[ 107 -108  107  107 -108  107 -108 -108 -108 -108 -108 -108 -108  107
 -108 -108 -108] : Bav
[ 55 -54  55  55 -54  55 -54 -54 -54 -54 -54 -54 -54  55 -54 -54 -54] : Kore
[ 88 -88  90   9  -8   9  -8  -8  -8  -8  -8  -8  -8   9  -8  -8  -8] : rok
[ 11 -11  11  11 -11  11 -11 -11 -11 -11 -11 -11 -11  11 -11 -11 -11] : natad
[-88  88 -88 -88  88 -88  88  88  88  88  88  88  88 -88  -9  88  88] : fotil
[ 12  11 -11  11  34 -34  34  34  34  34  34  34  34 -34  34  34  34] : Bokin
which: [ 55 -54  55  55 -54  55 -54 -54 -54 -54 -54 -54 -54  55 -54 -54 -54] => Kore
which: [ 11  11 -11  11] => natad
which: [ 88 -88  88] => fotil
which: [ 88 -88  90   9  -8   9  -8  -8  -8  -8  -8  -8  -8   9  -8  -8  -8] => rok
which: [-34  34  34  34  34  34  34  34 -34  34  34] => Bokin

[  -7   55  -70   18   99   94 -103  -44   95   97   20  -53  -69  -40
   14] -> lisob
[ -70   97   14  -69   20 -103   55   -7   96   94  -40  -44   99  -53
   18] -> vadu
[ -55  -16   98  -18  -67  100   -1 -104   32   -9   76   27   33   97
   -3] -> dubiz
where: [100] => dubiz, 5
where: [96] => vadu, 8
which: [-53 -69] => lisob
perm: [-103   55   -7   96   94  -40  -44   99  -53   18  -70   97   14  -69
   20] => vadu
which: [-16  98] => dubiz
perm: [  18  -53   99  -44  -40   94   96   -7   55 -103   20  -69   14   97
  -70] => vadu

[-17 -57   3  -3  -3   7  -4] = nanit
[ -43   25   18  -52  -17  -58 -103] = nezad
[ 29 -13  -1   5 -10 -12   8] = zab
[  7  11   2 -24 -12 -21  -4] = podon
[-15  21 100  -9  28  68 -49] = Zufe
[ 30 -27  29  10 -22 -39 -52] = nom
[ 12 -12  18  42  -2  -9 -20] = Sep
which: [-17 -58] => nezad
perm: [-20  -9  -2  42  18 -12  12] => Sep

[  49   62   62   -2   -5  -96   31  -11   -7  -64   65  -64 -100  -54
  -56   68  -45   -6  -90   12   26  -27   -7   45   55    9   60   -4
  -62  -79    9   69] -> nofa
[  62  -64  -79    9   -6   -7   49   62 -100  -56    9   -7   65  -90
   55   76  -54   11  -64   45   -5   69   60   -2  -11  -45  -96   -4
  -27   31  -62   26] -> ripo
[-13 -28 -26  25  59  76 -19 -32 -36  14  46  29  15 -26  74  23  -5  20
  54  45  20  69  72  19 -96   2 -28  34 -27  31 -12 -26] -> vapu
perm: [  26   62  -64  -79    9   -6   -7   49   62 -100  -56    9   -7   65
  -90   55   76  -54   11  -64   45   -5   69   60   -2  -11  -45  -96
   -4  -27   31  -62] => ripo
where: [2] => vapu, 25
where: [29] => vapu, 11
which: [ 60  -4 -62 -79   9] => nofa
which: [ -64  -79    9   -6   -7   49   62 -100] => ripo
where: [19] => vapu, 23

[ -8  68  31 -18 -41 -51 -18  41  -5  61  46 -12  27 -10   4  79 -15 -31
  29   5 -23  31  -1   5 -14  34] -> mino
[ -8  68  31 -18 -41 -51 -18 -19  -5  61  46 -12  27 -10   4  79 -15 -31
  29   5 -23  31  -1   5   7  34] -> posip
[ 41  31  43  13  38 -17 -14   9  43 -38  27 -20  -2 -22  14  32  17  -6
 -21 -30  22  27 -29  17 -17 -11] -> fipir
[-47 -43 101 -36 -58  33  50 -33  81 -36 -44 -47 -43 101 -37 -58  33  50
 -33  81 -36   3  32 -40  39  -2] -> tegop
[ 63  46 -14  38  23  40 -39  -8 -18  -7 -12 -39  -4  68 -24 -12  15  30
  -8  58 -10 -12   5 -25 -44 -15] -> Zema
[-43 -29   0  58  31  53 -44   7 -36  -9 -44 -47 -43 101 -37 -58  33  50
 -33  81 -36   3  32 -40 -54  -2] -> lan
[-17  48  -2  58 -31 -38 -25  11 -25  38  36 -22  14  41   0  63  43 -13
  25  42 -50   1 -34  -7 -26   2] -> Bas
[ 38   9 -21 -14 -11  -6  43 -16  14  -2  27  41  17 -38  32  27  17 -29
  22 -30  13 -22 -17  31  43 -20] -> zulib
where: [-16] => zulib, 7
which: [-43 -29   0  58  31  53 -44   7 -36  -9 -44 -47 -43 101 -37 -58  33  50
 -33  81 -36   3  32 -40 -54  -2] => lan
which: [ -8  68  31 -18 -41 -51 -18  41  -5  61  46 -12  27 -10   4  79 -15 -31
  29   5 -23  31  -1   5 -14  34] => mino
perm: [-38 -30 -29 -22 -21 -20 -17 -16 -14 -11  -6  -2   9  13  14  17  17  22
  27  27  31  32  38  41  43  43] => zulib
which: [-14 -11  -6  43 -16  14  -2  27  41  17 -38] => zulib

[-12  31 -17  38 -15 -16  61  10   5 -10  -5  -6  -6   5   7   4 -26  19
 -10  -6  -5  15  -3] = zez
[ -9  -5 -23   3  17  38   3  33  -2  22   7  10   9  27 -41  -6  -4  -5
  -9  -8   4  -8  -4] = dakim
[-10  -3  30 -12  -6  -6  38  19  -5 -16 -26  10 -15  15  61   5 -10   4
  -5  -6   7   5 -17] = Gede
[  0  40 -21  24 -20  -4 -48  -8 -11 -24  -1   2 -23  -8 -42  34  49 -12
  -5  33  -1   4  -8] = bozu
[-10  -3  30 -12  -6  -6  38  19  -5 -16 -26  10   1  15  61   5 -10   4
  -5  -6   7   5 -17] = pupot
[  1  -5 -24 -25 -50  -7 -62  24 -17 -72  31  29 -39  12 -29  -8  38 -23
 -10 -12  39  46 -10] = tur
[-13  15  -6   7   5  -3  -6 -16  30 -17  10 -26  38   1 -10   4  -6  -5
   5 -10  19  -5  61] = silep
[-91  52   1   1 -18 -86  11   6 -54   5 -21   0 -20  20  21  47  27 -51
 -91  49  18 -10 -61] = rit
perm: [-26 -17 -16 -12 -10 -10  -6  -6  -6  -5  -5  -3   1   4   5   5   7  10
  15  19  30  38  61] => pupot
perm: [-26 -17 -16 -15 -12 -10 -10  -6  -6  -6  -5  -5  -3   4   5   5   7  10
  15  19  30  38  61] => Gede
where: [-61] => rit, 22
where: [29] => tur, 11
which: [-24 -25 -50  -7 -62  24 -17 -72  31] => tur
which: [-15 -16  61] => zez

[-42 -35  38  41  39  63   3 -53 -98 -19 -98  41  42  12 -86 -10] = faked
[ 71 -51 -42 -35  38  41  41  63   3 -53 -98 -19 -17  12 -86 -13] = Pak
[-17  13 -42 -74  12   1  41  63   3 -53 -78 -19 -17   3 -86  -5] = Neve
which: [-42 -35  38  41  41  63   3 -53 -98 -19] => Pak
which: [-17  12] => Pak

[ 42 -69 -66 -25  54 -79 -14]  loso
[-27  41  -9   8  29 -53 -27]  reguz
[ 29 -27  41 -27  -9   9 -53]  kapip
[-31  76  40 -85  91 -16 -14]  bam
[ -2 -69 -66 -25  54 -79 -14]  lis
[-44 -29 -13  23  45 -28   0]  Zava
[ 14  11 -27  -7   0  -6  35]  kos
[-14  54 -25 -67 -79 -69  -2]  kila
[  66   -9 -115  -13   39  -50  -18]  paban
[-29  33  49 -76  81 -26   8]  kisor
perm: [-27 -27  -9  29  41   9 -53] => kapip
perm: [-14  -2 -69 -66 -25  54 -79] => lis
perm: [-53 -27 -27  -9   8  29  41] => reguz

[29 -8 29 72 41 27]  Rek
[ 34  42  46  39 -21  64]  fuzan
[ -6  49 108  44  36  24]  duf
[28 27 29 40 -8 72]  Gedom
[29 27 72 29 42 40]  Rumu
perm: [-8 27 28 29 40 72] => Gedom
where: [64] => fuzan, 5
perm: [27 29 29 40 42 72] => Rumu
where: [41] => Rek, 4
which: [108  44] => duf
which: [29 -8 29 72 41] => Rek
perm: [ 49 108  24  44  -6  36] => duf

[  2  57  -1 -53  50] -> kog
[-12 -23 -10  36 -18] -> Zopaf
[  5 -10   7  -8   3] -> tik
[ -1   5 -13  19  -3] -> gadib
[ 20 -46   4  50 -95] -> guf
[ -2  -3   8 -12   2] -> lufe
[-13  32 -45 -36  70] -> vos
which: [-45 -36  70] => vos
where: [-95] => guf, 4

[-22  12  25 -64  62 -31  56  53]  zubag
[ 53  24 -22  25  62  56 -31 -63]  lun
[-78  72  13  55   3 -54 -62 -72]  naka
[-21  13 -28  88   6  -9  13 -73]  finu
which: [ 53  24 -22  25  62  56] => lun
perm: [-63 -31 -22  24  25  53  56  62] => lun
where: [24] => lun, 1
perm: [-22  56 -64 -31  25  12  62  53] => zubag
where: [12] => zubag, 1

[ 12 -16 -63 -32  21  20  48  -2 -27  38  45  47  -9  38 -51 -59  46   4
 -17  34  58  47  10   0  44  77  63 -42  43   2 -62  -7 -49  37  47  -4
  21 -67  46  -1 -73  22] : Rodok
[ 48  46 -59  -1 -51  -4  21  12 -67  34 -62 -49  58 -17  46  -7  45  -9
  47 -42 -63  21 -16  38  37  19  63   0  47  10 -32  22   4  77  45 -27
   2  38  43  47  -2 -73] : kuza
[ 43 -42  47 -62  63 -27 -67  47   2  -9 -73 -16  38  48  21  -2  22  20
  58  45  10  77   4  34 -17  47  -7  37  21 -63 -59  12  -4  45  38 -32
  46 -51  -1   0 -49  46] : Zup
which: [ 48  46 -59  -1 -51  -4  21  12 -67  34 -62 -49  58 -17  46  -7  45  -9
  47 -42 -63  21 -16  38  37  19  63   0  47  10 -32  22   4  77  45 -27
   2  38  43  47  -2 -73] => kuza
perm: [-73  -2  47  43  38   2 -27  45  77   4  22 -32  10  47   0  63  19  37
  38 -16  21 -63 -42  47  -9  45  -7  46 -17  58 -49 -62  34 -67  12  21
  -4 -51  -1 -59  46  48] => kuza
which: [ 43 -42  47 -62  63 -27 -67  47   2  -9 -73 -16  38  48  21  -2  22  20
  58  45  10  77   4  34 -17  47  -7  37  21 -63 -59  12  -4  45  38 -32
  46 -51  -1   0 -49  46] => Zup
perm: [-73 -67 -63 -62 -59 -51 -49 -42 -32 -27 -17 -16  -9  -7  -4  -2  -1   0
   2   4  10  12  20  21  21  22  34  37  38  38  43  44  45  46  46  47
  47  47  48  58  63  77] => Rodok
perm: [ 45 -63  77  -9 -67  48  38  20  47 -42 -32 -17 -27   2  47  46  46 -16
  43  -4  37  10 -73  22  21  -2  63  45  -7  -1 -51  21  34 -49 -59  38
  12   0  47   4 -62  58] => Zup

[19 11 10 -7 62] : Pel
[ 81  48  -2 -34  18] : sano
[ 19 -26  10  33  47] : nevu
perm: [ 10  33  47  19 -26] => nevu
where: [47] => nevu, 4
where: [33] => nevu, 3
which: [19 11 10] => Pel
which: [ 19 -26  10] => nevu

[  6   0 -33  -8   9 -15  25 -10  14   5  -4   3 -21  30 -10  18  -3 -20
  12 -58 -13   0  26 -11 -14 -47  71  44 -77 -29  23] = siso
[  10   25   40   15   46   11    5   -1   30   -5   32    8    6   23
    2   20   -2    4    2 -113    8   -9  -16  -15  -27  -36   25  -23
   39   48    9] = Megu
[-11  -8  -1  16   2 -14  14 -12   4  -7  -6 -25  20  -8 -19  55   0  -6
   1  13  -1 -31  -1  23  -8  -3  71  44 -77  -1 -14] = fulit
[ 18  44 -10 -15 -21  71   3   0  -3 -13  -8 -47  24   5 -11  14 -14  26
  30   0 -33 -20 -58  -4   6 -29  23  12 -77 -10   9] = malak
which: [-25  20  -8 -19  55   0  -6   1] => fulit
which: [  2 -14  14 -12   4  -7] => fulit
which: [-11  -8  -1  16   2 -14  14 -12   4  -7  -6 -25  20  -8 -19  55   0  -6
   1  13  -1 -31  -1  23  -8  -3  71  44 -77  -1 -14] => fulit
which: [  6   0 -33  -8   9 -15  25 -10  14   5  -4   3 -21  30 -10  18  -3 -20
  12 -58 -13   0  26 -11 -14 -47  71  44 -77 -29  23] => siso
perm: [-77 -58 -47 -33 -29 -21 -20 -15 -14 -13 -11 -10 -10  -8  -4  -3   0   0
   3   5   6   9  12  14  18  23  25  26  30  44  71] => siso
which: [-10 -15 -21  71   3   0  -3 -13  -8 -47  24] => malak
which: [ 8 -9] => Megu

[64 72 31 -9 56 64] : tigu
[ 83  67  91 -78  63 101] : lovad
[ -4 -82  57 -15 -52  13] : mim
[ -71  -37  -46   80  -38 -105] : kofur
[ 55 -27 -13  11  25   6] : rezom
[  0  67 -69  26  40 -21] : Dag
[ 11  55 -27 -13  36  -1] : Gon
[ 49  60  47 -71  52  58] : nes
[55 11 30 70  5 22] : Fivo
where: [91] => lovad, 2
which: [ 11  55 -27 -13] => Gon
which: [11 55] => Gon
which: [-71  52  58] => nes

[-64 -44   7 -28  72   7  27  66  62  18 -51 -71  40] -> migu
[-28 -44 -64   7  27  62 -71  18  73  40   7  66 -51] -> gar
[-44  33  22 -65  59  13 -83  -2 -29 -97   5 -86  93] -> Nofi
[ 93  22  -2 -86 -29 -97   5  59 -65 -43  13 -83  33] -> nikeg
perm: [-97 -86 -83 -65 -43 -29  -2   5  13  22  33  59  93] => nikeg
which: [-29 -97   5  59 -65 -43  13 -83  33] => nikeg
which: [-28 -44 -64   7  27  62 -71  18  73  40   7  66 -51] => gar
perm: [-51  66   7  40  73  18 -71  62  27   7 -64 -44 -28] => gar

[ 55 -21 -83  67   9  35  61 -76 -26 -47  44  59   9  70  51  39  76   8
  44  49 -56 -78 -75  41] : givuf
[-11  95  50 -57 -46 -62 -29  52  47  19  68 -16  99 -43   8 107 -43 -59
  49 -14  66  45 -27  21] : nik
[ -3 -28   2 -21  31  54   1   4  10 -14 -31  -3 -13  12 -10 -53  -4  16
 -23  10  35   0  43  -6] : nobok
[-43 -29  52 -14   8  50  66  99  49 -16  68  95 -57 -59 -62  45 -11  48
  79 107 -46  21 -27 -43] : Zan
[ -4  35  20 -19 -26 -30  -3  37 -11  41   4  -6 -26 -49  -4  16   4 -27
  -7 -31 -23  19  49  -7] : maz
perm: [ 21 -27  45  66 -14  49 -59 -43 107   8 -43  99 -16  68  19  47  52 -29
 -62 -46 -57  50  95 -11] => nik
where: [20] => maz, 2

[-45 -55  49  16  11  36  46  48]  Daso
[ 13 -72  27 -28  -5 -67  39  20]  Nazul
[-63 -85  20  68  -9  71   4  16]  rupid
[ 12  39 -73  -5 -28  13  27 -67]  Mude
[ 17  43  23 -17 -13 -16  17  24]  tud
[-45 -55  49  16  11  36   1  48]  vig
[-55 -72  53  18  27  44  54  53]  Vevit
[-61 -75  61  24  22 -56  78  65]  zepo
[ 20 -29 -73  -5 -28  13  27 -67]  gikez
[-25 -17 102 -27  -7 -10  46  95]  sirek
[ 48  75 -81 -20 -18  26 -28 -80]  zana
[ 48  75 -81 -20 -18  17 -28 -80]  gagob
which: [-55 -72  53  18  27  44  54  53] => Vevit
perm: [-29 -73  -5 -28  13  27 -67  20] => gikez
where: [18] => Vevit, 3
where: [-75] => zepo, 1

[ 13  46  35  35  18  48 -67   1] = lilub
[-63 -60  -1  13  34 -68  18  46] = losit
[ 48 -68  18  46  13   1  35  35] = figo
perm: [ 35  35   1  13  46  18 -68  48] => figo
which: [35 18 48] => lilub
which: [46 35 35 18] => lilub
which: [ 18  48 -67] => lilub
which: [18 46 13  1] => figo

[ 78 -53  25  -3 -20 -15  54   9  -3  68  27  69 -96] = tufe
[ 53  78 -20  68  25  -3  -3   9 -15 -96 -54  69  27] = Fegu
[ -3 -15  54  27   9  -3  78  69  25 -54 -96 -20  68] = Feso
which: [ -3 -15  54  27   9  -3  78  69  25 -54 -96 -20  68] => Feso
perm: [ 78 -96 -20  27  69  25 -54  -3  53 -15  -3   9  68] => Fegu
perm: [ 68 -20 -96 -54  25  69  78  -3   9  27  54 -15  -3] => Feso
perm: [-96 -53 -20 -15  -3  -3   9  25  27  54  68  69  78] => tufe
perm: [-20  68  -3 -15  54  27   9  -3  78  69  25 -54 -96] => Feso
which: [-54  69] => Fegu

[-47   2  -8  21  29 -20  18  39 -16 -28 -52  11 -13 -18  20  -4  20   2
 -12  -4 -18 -21   0 -75  41   3  43  28   9  24   3  12   4  14   0   0
  23]  gitu
[ 22   9  28  -9  13   6 -34 -49  -2   4  20 -42 -30  40   0   9 -42  54
  11  24  46 -84 -66 -44 -22   1 -36  23  60  24  75  47  23  11 -66  32
  -3]  Dozi
[  5  22  29 -56  -3 -20 -10 -10  -8  11  15  10  21  38 -59  12  -2  18
   0  13  39 -11   3  40  34  -4  22   9 -89  28 -13 -26 -10  24   6   4
 -49]  zus
[ 28  13  24 -11  13   3 -29 -48  -4   2  20 -46 -27  35   7   3 -41  54
  12  19  40 -77 -62 -39  -9   1 -39  19  54  28  69  51  27  12 -58  33
  -2]  pebe
[  2  -9   2  -4 -25  -1  -4 -26  -3   2 -10   0 -12  12  20 -11  -1  21
  -4  -3  16  -3  -2 -11   3 -16   9  11   5  -5   6   0   9  -2  -9  10
   2]  Mer
[ 11  20  21 -28 -13 -12 -18  -4   0  20  14  -4  23  24 -52   3 -16   2
  12   4  28 -18   0  43  28   3  18   2 -75  41   0 -21 -20  39   9  -8
 -47]  pofos
[  2  -7   1  -4 -22  -2  -5 -23  -3   1 -10   0 -11   9  18 -10   0  20
  -4  -3  14  -2  -1  -9   3 -15   8  10   6  -5   5   1   8  -2  -8   9
   1]  Vafur
which: [  2  -7   1  -4 -22  -2  -5 -23  -3   1 -10   0 -11   9  18 -10   0  20
  -4  -3  14  -2  -1  -9   3 -15   8  10   6  -5   5   1   8  -2  -8   9
   1] => Vafur
which: [-16   2  12] => pofos
perm: [  0  18 -12   0   3  21  20  14  12 -16  39  28 -28  24 -47   3   9  -4
  28  11 -13  20  23 -20 -18 -52   4 -75 -21  -8  -4  43  41   0   2 -18
   2] => pofos

[ -2  -8  57   2   7 -12  26   8   0  23] -> Riv
[-44  25  47   6  36 -17  73  28   2  33] -> lizu
[-25 -14 -38   2  26   7 -12  -6 -55 -23] -> Rik
[ 36  44  -2  -9 -47  75 -26 -52   4  21] -> giki
[  2 -17  74  36 -44  25  28  33  47   6] -> fav
which: [  2   7 -12  26] => Riv
which: [ -2  -8  57   2   7 -12  26   8] => Riv
where: [-52] => giki, 7
perm: [  6  47  33  28  25 -44  36  74 -17   2] => fav
perm: [-44 -17   2   6  25  28  33  36  47  74] => fav
which: [ 36 -17  73  28] => lizu

[-17  -1 -25 -26  45  35 -23 -28  11 -31  53  -1  -1  33 -23 -34  -4  11
 -34  -7  45 -14  30  26  16   8  39 -49 -27] = fitaf
[-32 -12  17  38 -14 -19  25  29  23 -25  18 -26 -33  34 -21 -13   4  43
  34   9 -16  32  58  26 -23  34 -17 -46 -23] = tolav
[-46 -29  29  12 -19 -18  19  11  13  -9 -44  10   7   4 -24  47 -10  30
  10  82 -13  19  36 -36 -12  34  -9  80 -12] = kir
[-45 -39  31  17 -35 -25  17  20   2 -34 -32   5   9  13 -38  33 -23  35
  18  61 -27  18  43 -23 -18  31 -19  62 -38] = defa
which: [ 13  -9 -44  10   7   4 -24  47 -10] => kir
which: [-32 -12  17  38 -14 -19  25  29  23 -25  18 -26 -33  34 -21 -13   4  43
  34   9 -16  32  58  26 -23  34 -17 -46 -23] => tolav
where: [-39] => defa, 1

